Below is a small trained network, with its code and all its weights. Each question gives an input and a target symbol and asks what happens when units are switched off, that is, made to give their printed mean instead of their output.

import numpy as np


def w(rows, s, z=0):
    codes = np.array(rows[::2]) - 128.0
    scale = np.full(codes.shape[1], s)
    scale[-1] = z or s
    return codes * scale


def norm(h):
    return h / np.sqrt((h * h).mean(-1, keepdims=True) + 1e-5)


def f(y):
    return np.maximum(y, 0)


def softmax(a):
    e = np.exp(a - a.max(-1, keepdims=True))
    return e / e.sum(-1, keepdims=True)


def log_softmax(a):
    a = a - a.max(-1, keepdims=True)
    return a - np.log(np.exp(a).sum(-1, keepdims=True))


def net(x, mask):
    ids = ['βγεμξσ'.index(c) for c in x.split()]
    T = len(ids)
    res = E[ids] + P[:T]
    r = norm(res)
    for j in range(3):
        rows = slice(3 * j, 3 * j + 3)
        q, k, v = (r @ M[0][rows].T for M in (Q, K, V))
        z = softmax(np.where(np.tri(T) > 0, q @ k.T / 3**0.5, -1e9)) @ v
        o = O[0][rows]
        res = res + np.where(mask[j], z, o[:, -1]) @ o[:, :-1]
    y = f(norm(res) @ A[0][:, :-1].T + A[0][:, -1])
    res = res + np.where(mask[3:7], y, B[0][:, -1]) @ B[0][:, :-1]
    return log_softmax(norm(res)[-1] @ U[:, :-1].T + U[:, -1])


Q, K, V, O, A, B = {}, {}, {}, {}, {}, {}
E = w([
[133,105,133],'β',
[76,88,101],'γ',
[165,118,178],'ε',
[113,177,220],'μ',
[122,187,67],'ξ',
[88,3,172],'σ',
],0.013)
P = w([
[104,165,83],'0',
[253,98,114],'1',
[75,174,193],'2',
[167,115,9],'3',
[152,13,18],'4',
[34,219,38],'5',
],0.0038)
Q[0] = w([
[143,166,136],'head 1',
[96,190,147],'head 1',
[84,219,134],'head 1',
[203,95,11],'head 2',
[195,163,174],'head 2',
[100,137,163],'head 2',
[132,53,113],'head 3',
[123,110,33],'head 3',
[15,64,119],'head 3',
],0.011)
K[0] = w([
[104,208,238],'head 1',
[98,244,252],'head 1',
[76,129,164],'head 1',
[252,187,87],'head 2',
[155,100,157],'head 2',
[42,89,94],'head 2',
[103,26,254],'head 3',
[136,144,184],'head 3',
[153,100,84],'head 3',
],0.0083)
V[0] = w([
[112,95,244],'head 1',
[169,69,59],'head 1',
[44,15,133],'head 1',
[72,86,144],'head 2',
[115,147,159],'head 2',
[89,106,131],'head 2',
[71,130,108],'head 3',
[137,138,58],'head 3',
[125,20,194],'head 3',
],0.011)
O[0] = w([
[180,5,52,61],'head 1',
[147,241,158,136],'head 1',
[98,76,182,70],'head 1',
[29,203,55,70],'head 2',
[150,103,110,105],'head 2',
[2,218,79,101],'head 2',
[48,135,103,147],'head 3',
[79,31,28,208],'head 3',
[120,208,220,1],'head 3',
],0.0058,0.0038)
A[0] = w([
[99,246,167,189],'neuron 1',
[131,189,42,225],'neuron 2',
[75,72,63,21],'neuron 3',
[86,72,77,6],'neuron 4',
],0.011,0.0025)
B[0] = w([
[173,153,38,205],'neuron 1',
[146,26,189,254],'neuron 2',
[25,138,102,205],'neuron 3',
[2,120,104,183],'neuron 4',
],0.0094,0.0068)
U = w([
[86,216,119,255],'β',
[140,173,127,64],'γ',
[230,150,163,138],'ε',
[202,41,118,129],'μ',
[77,66,48,139],'ξ',
[64,132,253,83],'σ',
],0.011,0.0038)

Each question gives the input, a string of symbols that net reads in full, and the target symbol t.
The units are the heads (3 rows each of Q, K, V and O) and the neurons (one row each of A and B). Each row of codes is followed by its name. A weight is (code - 128) times the scale printed after its matrix; where a second scale follows, it is the last column's (O, A, B and U).
mask holds one flag per unit, heads first, then neurons. A switched-off unit (its flag False) gives its mean, the last column of its rows in O or B, instead of its output. The means were averaged over made-up inputs and are rounded, as every weight is.
A unit's drop is (log p(t) with every unit on - log p(t) with that unit switched off) / (log p(t) with every unit on - log p(t) with every unit switched off).
The circuit of an input: a set's keep is (log p(t) with only the set's units on - log p(t) with every unit switched off) / (log p(t) with every unit on - log p(t) with every unit switched off). Starting from all 7 units, units are removed one at a time, each time the one whose removal leaves the highest keep (on an exact tie, the one counted first), for as long as the keep stays at least 0.8.
circuit, biggest first: the units of the circuit, biggest drop first
unit that matters most: the unit with the biggest drop
top k neurons: the k neurons with the biggest drops, biggest first
heads that matter: for each layer, one digit per head in row order, 1 if its drop is at least 0.15 and else 0, layers parted by /
drop of u: that unit's drop, to one decimal
input ξ μ ξ β γ, target β: circuit, biggest first	(neuron 2; head 1; head 3)
input ξ μ ε, target ξ: circuit, biggest first	(head 3; neuron 2)
input ε ξ γ γ, target ε: unit that matters most	head 3
input ε γ β ε, target ε: heads that matter	001
input ξ β β ξ γ, target β: circuit, biggest first	(head 1; head 3; neuron 1)
input ξ β ξ ε, target ε: heads that matter	100
input μ μ β ξ σ, target σ: heads that matter	001
input ε ε β μ, target ε: heads that matter	101
input ε σ μ, target β: top 2 neurons	(neuron 2; neuron 1)
input ξ ξ σ, target β: heads that matter	111
input γ ξ β β, target β: top 2 neurons	(neuron 2; neuron 1)
input ξ γ β ξ ξ σ, target β: drop of head 2	0.1
input ε γ ξ σ β β, target β: drop of head 3	0.4
input ξ β σ ξ β, target ε: drop of head 1	-0.1
input σ σ μ, target β: drop of neuron 3	0.0
input β γ β β σ, target σ: top neuron	(neuron 3)
